In the rows, 128 means zero.
Group, then class
[106 131  48 124 131 116 107 115 122 115 135 105 114 129 146 171 120  97
 131 127 119]
V.<80>
[151 136 115  99 117 132 125 137  54 128 142 104 121 130 102 133 136 176
 133 134 123]
V.<69>
[132 137  73 130 124 119 121 134 152 129 126 118  96 146 122 185 106 116
 142 129 119]
V.<80>
[133 137 118 136 129 119 105 123 125 149 150 121 133 131 145 110 119 161
 127 133 127]
U.<68>
[150 116 100 117 120 127 126 128  85 132 140 115 116 134 114 140 134 155
 134 132 129]
V.<69>
[155 137  86 145 133 122 122 133  64 134 125  94 128 136 142 137 131 151
 142 138 115]
V.<69>
[113 130  91 129 125 136 112 120 204 124 123 115 115 125 127 163 120 138
 133 140 104]
U.<68>
[133 128 105 118 117 118 130 147  73 130 131 115 123 134 133 144 121 142
 141 127 154]
V.<69>
[101 136  59 112 127 133 109  80 252 131 128 126  83 124 132 200 101  39
 159 135 105]
U.<68>
[135 138  82 120 129 122 130 126 162 132 144 110 142 117 152 156 126 137
 131 133 145]
U.<72>
[154 141  79 128 120 123 107 120 108 129 137 126 139 129 139 121 128 194
 123 137 132]
U.<81>
[141 132  98 127 117 131 113 120 117 120 146 100 138 130 143 116 136 165
 141 143  91]
U.<72>
[162 136 114 125 129 128 110 128  42 143 143 100 134 131 147  86 140 207
 132 135 137]
U.<81>
[124 135 110 114 104 132 117 135 142 132 140 115 141 122 135 126 140 139
 129 136 132]
U.<72>

Group and class of each row
[131 138 102 150 143 136 135 130 131 128 128 119 142 106 128 133 111 120
 137 130 143]
j922.E
[133 130 114 135 137 128 132 139 107 110 125 129 133 132 141 131 135 141
 136 131 129]
j834.J
[135 137 108 145 141 134 141 139 131 128 130 125 149 128 134 126 125 141
 128 131 134]
j188.M
[117 129 119 145 133 126 134 138 129 135 119 126 132 120 131 130 139 126
 129 133 130]
j922.N
[136 141 117 137 129 126 135 144 120 119 122 128 152 133 136 131 136 144
 134 132 127]
j834.G
[139 144 115 148 145 129 130 132 134 133 126 119 138 124 126 130 126 131
 128 129 132]
j922.N
[132 134 129 141 138 131 136 153 125 127 120 128 131 136 140 131 147 131
 135 129 130]
j834.G
[133 140 119 144 135 128 138 146 124 125 120 125 149 138 129 135 139 139
 134 126 133]
j834.G
[131 151  94 138 140 130 136 146 125 125 135 121 151 130 130 134  98 144
 122 126 136]
j188.Q
[138 143 116 150 137 128 131 127 119 140 131 118 146 126 133 137 121 142
 129 129 130]
j188.M
[128 122 108 140 138 129 134 149 117 129 116 123 133 117 132 129 132 115
 135 125 137]
j922.E
[135 146 106 146 131 130 127 128 119 128 132 129 142 109 127 138 120 138
 130 127 128]
j922.E
[128 142 100 138 130 126 129 133 117 128 131 120 143 125 134 130 111 134
 129 125 130]
j188.Q
[134 138  92 145 143 135 139 151 129 126 126 128 138 110 136 129 107 132
 126 127 125]
j922.E
[129 136  77 152 156 130 136 162 122 122 128 120 155 105 149 130  91 130
 139 129 139]
j922.E
[131 141 112 130 128 133 139 135 111 128 128 127 132 120 124 127 115 123
 125 134 128]
j922.E
[136 135 124 145 133 127 130 111 111 137 131 124 140 110 129 131 131 145
 138 134 127]
j188.M
[130 144  88 135 138 130 133 142 128 132 132 126 144 124 130 135  96 135
 129 133 128]
j188.Q
[131 117 108 142 141 128 146 151 135 135 122 123 140 132 140 125 129 119
 128 134 130]
j188.M
[135 150  82 146 151 136 141 166 148 124 128 125 156 131 138 123  92 140
 125 129 129]
j188.Q
[131 128 115 149 145 122 135 159 127 130 114 127 153 136 138 133 139 140
 134 124 134]
j834.G
[130 151  93 137 142 127 138 178 134 119 130 126 146 141 140 128 107 144
 126 131 131]
j834.J
[128 125 122 132 141 121 144 159 123 131 121 131 133 139 137 125 128 129
 131 121 131]
j834.J
[135 142 105 148 137 133 133 135 115 130 124 121 145 109 129 133 118 136
 138 131 132]
j922.E
[135 139 117 133 131 126 129 135  99 133 128 122 137 140 130 136 138 138
 139 131 132]
j834.J
[127 124 127 122 125 129 134 139 134 122 129 126 124 141 128 126 135 126
 128 124 122]
j834.J
[143 129 108 162 148 128 140 136 126 136 120 117 151 120 131 136 121 141
 127 128 135]
j188.M

Group and class of each row
[133 120 131 119 126 121 138 110 121 127 127 116 142 125 134 122 135 126
 139 125 140]
(31).(61)
[123 132 114 110 138 134 130 123 123 138 124 133 131 133 123 114 122 128
 140 132 141]
(29).(85)
[132 128 123 131 109 123 124 139 136 137 124 140 139 135 104 132 114 125
 129 136 155]
(29).(95)
[133 128 130 122 148 148 135 139 126 131 129 117 129 123 144 127 125 122
 127 121 105]
(28).(72)
[131 122 137 136 116 130 139 115 126 145 133 123 129 128 121 130 127 128
 132 132 145]
(31).(61)
[123 129 109 114 128 130 127 119 129 136 129 106 150 137 108 128 126 117
 132 128 119]
(29).(95)
[121 127 136 125 138 137 129 132 130 133 128 127 117 131 145 146 129 118
 126 124 120]
(28).(74)
[130 123 132 123 122 122 124 131 128 133 120 146 121 125 137 122 117 134
 133 139 147]
(29).(85)
[117 127 124 127 125 121 138 140 121 136 123 126 130 128 107 131 129 137
 132 135 129]
(30).(66)
[131 120 146 131 116 122 128 111 127 139 136 133 136 137 126 150 122 128
 125 146 168]
(31).(61)
[128 132 128 121 143 142 142 139 120 134 133 117 143 123 122 126 133 124
 129 118 114]
(28).(72)
[121 131 125 128 135 142 147 141 137 136 135 110 115 132 111 136 131 117
 133 115 119]
(28).(60)
[115 125 124 138 122 117 144 134 133 134 124 135 112 119 111 105 128 145
 134 124 147]
(30).(66)
[130 126 128 133 115 111 136 122 135 133 122 122 137 145 117 131 115 141
 132 133 139]
(31).(75)
[115 144 127 132 126 120 135 128 130 131 122 122 121 131 123 123 124 137
 129 134 121]
(30).(64)
[119 133 126 116 137 128 137 116 119 124 127 121 124 115 135 109 134 135
 133 127 123]
(30).(69)
[128 132 132 124 148 145 130 122 131 131 135 131 116 114 136 132 136 125
 125 123 122]
(28).(60)
[117 141 111 112 132 136 119 128 133 135 113 116 148 132 124 115 121 108
 133 132 138]
(29).(85)
[122 133 125 137 127 130 141 136 133 130 138 119 133 136 112 140 126 117
 121 128 123]
(28).(74)
[118 120 129 140 136 141 139 145 126 127 128 136 129 119 119 115 132 127
 125 118 141]
(28).(74)
[124 129 122 123 132 137 132 136 131 134 122 135 125 123 126 113 127 136
 137 138 153]
(29).(85)
[124 135 128 119 136 127 129 114 123 123 122 138 124 123 144 123 132 134
 133 132 117]
(30).(64)
[119 119 126 111 150 152 132 141 119 137 125 126 129 108 145 105 133 114
 139 124 146]
(29).(95)
[132 129 133 131 126 139 135 131 138 133 129 129 124 125 124 139 133 129
 126 125 134]
(28).(60)
[128 121 119 108 128 125 136  98 125 134 136  92 158 132 127 131 126 121
 129 124 117]
(31).(61)
[125 125 122 127 135 146 127 145 131 126 129 127 124 120 146 139 132 120
 124 115 124]
(28).(72)
[121 128 130 123 119 142 154 132 127 134 138 112 128 119 125 129 126 117
 128 123 117]
(28).(72)
[121 128 131 125 127 121 135 122 129 116 119 133 120 128 138 122 125 144
 128 127 122]
(30).(69)
[127 129 129 134 125 134 138 132 139 130 128 126 123 134 124 137 120 128
 125 123 116]
(28).(74)
[133 122 137 128 128 126 136 117 120 131 129 129 135 124 130 120 118 125
 135 122 142]
(31).(83)
[126 124 137 129 124 130 136 113 123 138 129 122 127 112 133 118 133 130
 138 128 143]
(31).(61)
[116 126 144 136 124 120 137 130 124 127 116 158 105 120 138 115 125 138
 129 129 142]
(30).(69)
[128 131 131 130 124 138 143 138 138 134 129 132 121 132 127 134 129 120
 120 130 126]
(28).(72)
[121 132 119 124 125 130 137 130 125 143 123 129 138 131 111 121 112 123
 138 133 137]
(29).(85)
[135 116 136 129 120 119 127 115 126 125 126 141 119 129 148 127 135 134
 133 134 153]
(31).(61)
[116 123 121 125 135 135 129 125 123 134 122 138 116 119 124 120 120 129
 138 135 110]
(29).(85)
[122 130 136 123 140 142 136 140 126 132 128 121 129 118 131 126 132 120
 125 119 123]
(28).(72)

Group and class of each row
[129 126 138 123 120 128 124 127 136 120 126 127 126 126 128 124 129 121
 110 123 126]
K.j451
[129 128 136 115 125 127 122 124 133 131 135 132 125 128 122 119 130 123
 117 121 137]
K.j864
[127 128 125 137 136 129 131 129 124 120 121 122 130 133 132 129 127 127
 124 131 120]
A.J549
[127 126 122 140 129 129 140 121 137 114 128 125 122 138 145 134 132 140
 124 126 117]
A.j87
[128 128 135 121 127 128 123 128 130 126 129 129 126 130 125 122 129 123
 116 124 132]
K.j864
[128 128 135 119 128 127 119 129 126 132 127 132 131 123 119 123 128 116
 121 128 134]
K.j451
[126 126 126 136 137 129 131 127 127 118 121 122 129 137 134 126 129 127
 121 129 121]
A.J549
[129 125 141 118 118 127 125 126 139 119 132 127 120 133 132 121 132 130
 106 117 130]
K.j864
[126 128 122 137 142 130 130 125 124 126 124 127 133 137 130 126 127 123
 129 131 126]
A.j87
[128 125 136 121 127 127 125 130 129 123 130 125 123 131 127 122 128 127
 118 124 130]
K.j864
[126 128 119 138 143 130 133 125 125 127 126 128 133 134 132 128 128 129
 132 131 129]
A.j87
[129 128 138 124 117 127 121 132 130 127 123 128 130 119 123 128 127 119
 117 129 124]
K.j942

Group, then class
[127 125 129 129 119 124 133 126 125 128 137 152 127 121 133 114 124 134
 129 127 126]
j808.<31>
[124 119 126 130 122 127 124 135 127 133 140 126 131 117 133 125 119 132
 136 125 126]
j398.<18>
[126 127 123 124 125 125 133 128 125 136 143 115 132 123 108 134 128 100
 131 125 135]
j708.<25>
[124 135 125 133 121 119 126 130 125 132 142 130 131 128 136 124 120  93
 133 134 133]
j398.<26>
[127 124 129 136 122 129 135 125 127 131 140 162 126 126 132 116 124 155
 126 131 126]
j808.<35>
[130 125 126 134 127 128 138 159 126 131 133 131 130 126 126 146 121 146
 126 124 124]
j23.<14>
[128 126 123 129 122 124 133 144 125 138 136 129 127 128 140 144 125 122
 129 124 133]
j23.<11>
[124 123 125 128 119 124 131 134 127 134 141 114 130 125 133 135 122 129
 136 125 129]
j398.<20>
[125 123 128 130 126 121 136 141 129 145 139 122 128 126 133 117 114 116
 134 128 134]
j398.<18>
[127  90 125 128 121 127 129 123 126 127 130 125 129 125 134 121 123 124
 131 125 125]
j398.<26>
[125 123 119 129 117 120 127 119 127 133 140 112 135 125 121 133 127 104
 139 131 137]
j708.<9>
[127 129 119 135 129 127 138 139 126 132 138 130 128 123 117 130 126 117
 129 126 129]
j708.<42>

Group and class of each row
[117 104 131 126 123 127 116 127 127 136 132 131 133 128 108 125 121 127
 117 132 124]
R.S
[123 123 128 135 122 120 132 124 140 124 130 114 124 127 137 124 132 129
 127 127 128]
C.P
[120 125 124 135 122 128 139 127 141 118 130 139 130 126 140 132 129 127
 130 129 128]
C.P
[128 129 133 133 128 124 123 139 134 122 131 107 123 131 130 127 125 129
 137 125 130]
C.L
[126 119 127 125 116 129 125 134 126 127 129 135 136 131 119 126 126 126
 124 128 135]
R.S
[130 131 132 130 135 125 130 138 130 123 127 106 124 128 141 127 128 132
 135 117 134]
C.L
[125 104 129 127 118 121 119 131 127 132 133 146 134 129 116 123 126 119
 113 132 126]
R.S
[126 129 124 131 121 133 132 121 136 121 127 130 126 127 128 129 130 129
 123 130 123]
D.X
[130 126 121 127 123 135 133 124 132 121 129 132 128 128 126 122 123 130
 123 129 125]
D.X
[127 126 128 121 123 128 116 135 120 131 128 130 126 130 122 125 118 128
 131 128 130]
R.Z
[122 115 125 125 120 132 119 133 118 133 130 153 139 130 115 128 118 128
 126 133 132]
R.S
[125 127 125 127 132 130 136 127 134 123 130 136 129 125 127 127 125 135
 135 127 125]
D.X
[127 118 124 135 122 129 132 124 140 119 132 125 130 129 127 124 129 128
 122 130 123]
D.X
[129 131 124 131 118 127 127 138 137 120 131 113 126 133 137 124 119 128
 138 126 120]
C.P
[128 111 131 121 125 127 123 127 125 132 133 134 138 128 110 119 122 125
 124 130 124]
R.S
[133 124 129 135 141 125 129 126 133 126 135 123 127 127 126 121 131 134
 127 129 125]
D.W
[129 130 128 132 139 131 132 133 130 124 133 135 127 126 134 128 124 129
 133 127 123]
D.W
[127 130 125 131 131 130 136 125 137 116 130 133 127 125 124 127 131 133
 126 129 127]
D.X
[129 117 128 128 106 114 130 129 138 121 128 116 129 126 127 118 140 121
 114 121 134]
F.T
[128 114 134 133 122 115 127 136 135 125 132 110 125 125 130 118 141 121
 114 118 135]
C.L
[138 142 125 130 146 138 130 132 128 123 130 133 125 131 135 127 114 134
 144 127 119]
D.W
[138 143 129 128 130 134 126 137 124 125 128  91 128 139 124 130 117 136
 152 128 133]
F.T
[125 116 127 125 125 125 123 129 125 135 129 131 124 127 126 126 129 126
 115 127 126]
R.Z
[141 138 126 130 115 132 130 131 125 118 127 118 137 133 124 120 131 129
 129 125 138]
F.T
[129 115 134 120 125 130 117 142 120 135 132 132 141 131 110 125 116 120
 131 127 127]
R.S
[125 113 128 120 118 128 120 128 123 132 128 147 137 127 113 125 123 123
 120 131 127]
R.S
[118 118 128 123 124 120 118 125 124 143 128 149 127 127 123 132 123 127
 125 132 125]
R.Z
[120 121 126 132 127 131 141 120 142 117 127 130 134 121 125 125 136 128
 118 128 121]
D.X
[136 135 130 129 126 123 133 135 135 122 128  91 130 133 134 127 131 126
 138 120 134]
C.L
[127 132 128 130 111 125 129 131 128 124 124 115 132 131 130 129 136 126
 125 124 139]
F.T
[121 123 133 135 118 114 126 132 137 125 128 102 123 127 135 126 139 125
 118 122 135]
C.L
[131 125 131 127 122 119 129 132 140 125 126  98 122 129 132 122 132 124
 128 116 130]
C.L
[125 126 123 129 121 132 135 124 134 119 126 128 129 125 129 125 132 130
 119 126 128]
D.X
[130 124 129 135 108 122 127 132 134 117 129 103 132 133 122 125 138 127
 124 128 140]
F.T
[134 126 127 136 129 121 134 127 140 120 133 110 126 124 133 120 138 128
 121 126 127]
C.L
[134 125 129 129 141 127 130 133 133 123 133 131 126 125 126 117 128 131
 126 124 122]
D.W
[131 140 125 127 128 134 131 124 123 124 123 128 126 130 125 134 132 135
 131 131 131]
F.Y
[129 135 128 126 135 127 130 132 132 125 129 137 123 127 135 126 119 130
 139 127 122]
D.W
[122 118 122 131 116 122 136 117 140 126 128 137 127 124 134 128 139 125
 112 130 126]
D.X
[136 137 125 134 125 130 130 128 129 123 128 118 126 133 129 124 126 132
 136 128 130]
F.Y
[125 115 128 133 117 115 136 126 145 119 128 111 123 122 137 119 144 122
 107 118 128]
C.L
[120 107 129 124 115 118 118 129 128 133 130 138 130 125 116 119 128 123
 112 126 131]
R.S
[127 117 126 133 126 129 134 125 137 123 131 142 135 125 129 127 131 122
 117 126 124]
D.X
[134 130 129 126 143 133 136 131 130 126 129 133 134 124 131 127 127 126
 129 125 121]
D.W
[124 125 121 129 126 135 135 125 135 118 128 148 130 126 130 127 123 129
 124 128 122]
D.X

Group, then class
[136 121 122 122 128 127 135 119 139 123 113 109 118 139 135 132 114 135
 115 122 114]
j47.(16)
[130 135 126 134 141 147 130 122 128 131 124 137 103 143 114 114 117 123
 134 124 135]
j47.(17)
[133 125 128 122 131 130 132 136 123 121 126 147 111 138 145 128 130 130
 130 142 126]
j165.(13)
[133 129 125 114 127 130 128 129 120 118 124 144 112 137 146 127 128 130
 118 136 130]
j165.(11)
[125 124 128 115 124 138 125 139 124 128 127 156 109 145 150 137 129 128
 118 144 134]
j165.(13)
[135 108 120 111 127 127 131 128 139 117 112 122 102 127 143 129 129 132
 108 149 116]
j165.(11)
[132 121 127 110 118 137 134 139 127 124 108 137 108 140 145 131 128 138
 121 129 126]
j47.(16)
[130 124 133 126 122 130 118 126 125 120 127 131 130 134 144 133 125 129
 124 128 127]
J177.(9)
[133 119 125 136 139 132 128 118 126 130 129 128 122 134 113 115 122 131
 127 119 120]
j47.(16)
[135 123 131 122 125 129 131 134 130 117 119 139 106 139 153 128 123 129
 123 136 127]
j165.(11)
[126 126 129 119 125 132 125 128 126 120 123 143 108 134 145 126 130 123
 118 139 129]
j165.(11)
[127 139 121 125 139 131 125 118 128 130 126 119 128 127 113 129 113 123
 129 117 129]
j47.(17)
[134 123 125 108 120 138 130 143 123 125 116 152 106 151 169 131 119 143
 109 126 141]
j47.(16)
[128 117 131 119 120 134 123 135 127 126 126 143 121 140 152 138 129 130
 123 136 128]
J177.(9)
[128 133 131 118 115 126 121 143 111 131 130 155 136 148 160 143 128 134
 120 123 127]
J177.(3)
[133 135 125 130 134 134 127 120 128 126 125 127 119 136 135 129 119 131
 123 127 130]
j47.(16)
[128 126 127 123 124 125 127 121 126 114 126 140 112 135 132 122 124 123
 113 135 126]
j165.(11)
[129 124 132 132 129 125 124 134 129 136 135 125 143 129 139 137 125 130
 136 122 124]
J177.(3)
[127 128 125 121 135 132 132 124 129 130 126 128 122 136 128 130 121 129
 130 122 127]
j47.(16)
[133 131 122 117 132 123 126 121 125 118 122 129 116 119 129 122 124 125
 116 133 131]
j165.(11)
[125 122 129 115 126 140 135 139 127 125 121 149 109 147 136 131 118 133
 128 125 137]
j47.(17)
[133 125 121 131 138 117 131 124 135 129 131 130 115 129 123 126 116 125
 120 142 123]
j165.(5)
[130 124 131 142 132 125 124 130 126 143 134 127 143 131 125 124 129 129
 137 115 118]
J177.(3)
[131 137 133 108 125 135 130 140 114 123 123 152 113 142 160 128 120 138
 122 124 146]
j47.(17)
[132 131 122 130 141 122 132 122 130 138 128 132 113 130 117 122 118 119
 127 133 120]
j165.(5)
[134 122 125 109 129 133 129 139 129 126 122 139 110 136 151 138 117 138
 120 137 135]
j47.(17)
[135 131 122 120 133 112 136 132 128 130 122 123 128 125 136 140 123 128
 132 140 117]
j165.(13)
[130 124 124 133 133 116 130 121 127 128 130 126 130 126 113 123 127 123
 128 129 114]
j165.(13)
[131 141 125 126 138 136 131 126 125 130 124 133 117 138 129 131 118 128
 132 133 130]
j47.(17)
[129 114 128 123 129 141 121 130 128 125 127 136 115 138 146 132 131 130
 123 137 126]
J177.(9)
[129 120 128 122 122 118 122 131 125 129 127 129 137 122 134 128 128 128
 121 121 123]
J177.(18)
[127 122 128 127 126 118 128 125 132 121 130 128 127 124 127 130 127 125
 123 138 124]
j165.(13)
[131 119 130 108 118 133 133 139 126 109 116 151 100 140 158 130 126 132
 118 141 136]
j165.(11)
[131 124 129 130 139 130 134 128 124 125 134 142 112 141 142 126 128 125
 133 142 128]
j165.(13)
[129 120 129 104 120 144 133 148 129 120 115 153  88 151 166 138 119 133
 120 147 135]
j47.(21)
[131 131 123 108 126 122 135 141 128 128 118 139 112 137 143 145 118 129
 120 145 123]
j165.(5)
[132 121 131 133 144 133 135 129 126 129 138 148 108 143 143 117 123 124
 138 134 129]
j165.(13)

Group, then class
[136 138 125 124 102 117 121 134 126 120 117 126 126 135 133 120 133 114
 122 120 124]
J982.<268>
[136 133 127 130 120 117 127 133 129 116 133 124 119 128 144 130 127 119
 132 128 141]
J982.<287>
[144 126 124 142 121 134 140 134 144 130 125 134  87 134 180 120 136 103
 126 145 112]
j617.<292>
[135 109 118 134 133 107 133 148 130 130 128 139  87 139 143 111 154 113
 129 146  99]
j609.<272>
[133 110 121 125 126 136 137 131 120 122 124 136  84 139 145 116 136  94
 123 144 118]
j617.<292>
